Below is a small trained network, with its code and all its weights. Each question gives an input and a class and asks what happens when units are switched off, that is, made to give their printed mean instead of their output.

import numpy as np


def w(rows, s, z=0):
    codes = np.array(rows[::2]) - 128.0
    scale = np.full(codes.shape[1], s)
    scale[-1] = z or s
    return codes * scale


def norm(h):
    return h / np.sqrt((h * h).mean(-1, keepdims=True) + 1e-5)


def f(y):
    return y / 2 * (1 + np.tanh(0.7978845608 * (y + 0.044715 * y**3)))


def log_softmax(a):
    a = a - a.max(-1, keepdims=True)
    return a - np.log(np.exp(a).sum(-1, keepdims=True))


def net(x, mask):
    res = np.array(x, float).reshape(1, 6) / 4 @ E
    u = 0
    for l in range(2):
        y = f(norm(res) @ A[l][:, :-1].T + A[l][:, -1])
        res = res + np.where(mask[u : u + 3], y, B[l][:, -1]) @ B[l][:, :-1]
        u += 3
    return log_softmax(norm(res)[-1] @ U[:, :-1].T + U[:, -1])


A, B = {}, {}
E = w([
[72,130,122,176,132,138,110],'x0',
[167,115,71,237,132,97,89],'x1',
[189,230,147,114,233,102,97],'x2',
[147,151,139,158,134,172,94],'x3',
[255,58,162,93,140,101,122],'x4',
[130,129,129,29,100,48,39],'x5',
],0.0084)
A[0] = w([
[121,12,114,140,56,124,107,188],'0.n1',
[250,119,118,130,141,101,34,105],'0.n2',
[39,177,124,119,127,98,64,4],'0.n3',
],0.023,0.0034)
B[0] = w([
[151,173,125,120,60,162,187,237],'0.n1',
[221,102,170,154,225,8,135,249],'0.n2',
[66,157,126,116,114,107,58,203],'0.n3',
],0.019,0.016)
A[1] = w([
[140,137,178,40,162,157,93,30],'1.n1',
[74,75,90,252,125,97,123,251],'1.n2',
[187,136,140,114,55,96,89,162],'1.n3',
],0.018,0.0019)
B[1] = w([
[117,90,127,48,125,115,199,170],'1.n1',
[129,54,174,249,151,173,193,221],'1.n2',
[118,210,153,163,132,178,137,254],'1.n3',
],0.016,0.006)
U = w([
[216,101,165,92,239,20,109,206],'0',
[117,74,115,6,177,138,167,94],'1',
[181,42,20,93,126,157,64,39],'2',
[105,71,134,225,176,154,146,137],'3',
[172,35,41,109,115,138,74,22],'4',
[36,183,109,73,79,124,48,177],'5',
[178,50,81,78,116,149,74,3],'6',
[184,168,136,124,54,172,248,195],'7',
],0.014,0.0066)

Each question gives the input, the list of numbers given to net, and the class t.
The units are the neurons (one row each of A and B). Each row of codes is followed by its name. A weight is (code - 128) times the scale printed after its matrix; where a second scale follows, it is the last column's (A, B and U).
mask holds one flag per neuron, layer by layer. A switched-off neuron (its flag False) gives its mean, the last column of its row in B, instead of its output. The means were averaged over made-up inputs and are rounded, as every weight is.
A unit's drop is (log p(t) with every unit on - log p(t) with that unit switched off) / (log p(t) with every unit on - log p(t) with every unit switched off).
The circuit of an input: a set's keep is (log p(t) with only the set's units on - log p(t) with every unit switched off) / (log p(t) with every unit on - log p(t) with every unit switched off). Starting from all 6 units, units are removed one at a time, each time the one whose removal leaves the highest keep (on an exact tie, the one counted first), for as long as the keep stays at least 0.8.
units of the circuit, in order: the units of the circuit, biggest drop first
most important unit: the unit with the biggest drop
top k neurons: the k neurons with the biggest drops, biggest first
top k neurons in layer l: the k neurons of layer l with the biggest drops, biggest first
drop when u is switched off: that unit's drop, to one decimal
input [-7,3,4,-7,-7,2], class 5: most important unit : 0.n2
input [3,0,0,6,5,-8], class 3: units of the circuit, in order : [0.n1; 0.n2]
input [-5,-5,0,-4,-3,3], class 1: units of the circuit, in order : [1.n1; 0.n2; 0.n1]
input [5,-5,6,-5,-4,1], class 5: top 2 neurons : [0.n2; 0.n3]
input [8,-5,-5,-2,1,7], class 5: top 2 neurons in layer 0 : [0.n3; 0.n2]
input [2,6,2,0,-2,-2], class 3: units of the circuit, in order : [1.n2; 0.n2]
input [-7,-8,1,-2,-6,-3], class 1: top 2 neurons in layer 1 : [1.n1; 1.n3]
input [2,0,-1,5,-3,-4], class 3: top 2 neurons in layer 0 : [0.n1; 0.n2]
input [6,0,0,2,6,-6], class 3: top 3 neurons : [0.n1; 0.n2; 1.n1]
input [-3,0,3,-3,-3,4], class 5: top 2 neurons in layer 0 : [0.n3; 0.n2]
input [3,-2,-2,-5,-3,-4], class 3: top 3 neurons : [0.n1; 1.n2; 1.n3]
input [7,-3,-7,2,-8,2], class 5: top 2 neurons in layer 0 : [0.n3; 0.n2]
input [1,-2,1,5,0,-8], class 3: top 2 neurons : [0.n1; 0.n2]
input [-7,-4,3,-5,2,-7], class 7: top neuron in layer 0 : [0.n2]
input [5,2,4,7,0,-7], class 3: top 2 neurons in layer 0 : [0.n1; 0.n2]
input [3,-7,-2,0,-2,-7], class 3: top 2 neurons : [0.n1; 0.n2]
input [-3,5,0,-6,1,-7], class 7: top 2 neurons in layer 0 : [0.n2; 0.n3]
input [7,-2,7,8,-4,4], class 5: top 2 neurons in layer 0 : [0.n3; 0.n2]
input [8,4,6,-5,-5,-5], class 3: top 3 neurons : [1.n2; 0.n2; 0.n1]
input [-4,-2,0,1,-4,-8], class 3: top 3 neurons : [0.n1; 0.n2; 1.n2]
input [1,7,-5,-3,1,6], class 7: most important unit : 0.n1
input [1,-6,6,8,-5,2], class 5: top 2 neurons in layer 0 : [0.n2; 0.n3]
input [8,6,0,-5,7,-6], class 7: drop when 0.n1 is switched off : 0.6
input [7,5,4,2,0,-5], class 3: drop when 0.n1 is switched off : 0.4
input [-8,5,-4,-4,-1,3], class 7: drop when 0.n1 is switched off : 0.9
input [5,1,2,-8,-4,-1], class 5: drop when 0.n3 is switched off : 1.0
input [-1,-1,-3,2,-1,2], class 7: units of the circuit, in order : [0.n1]
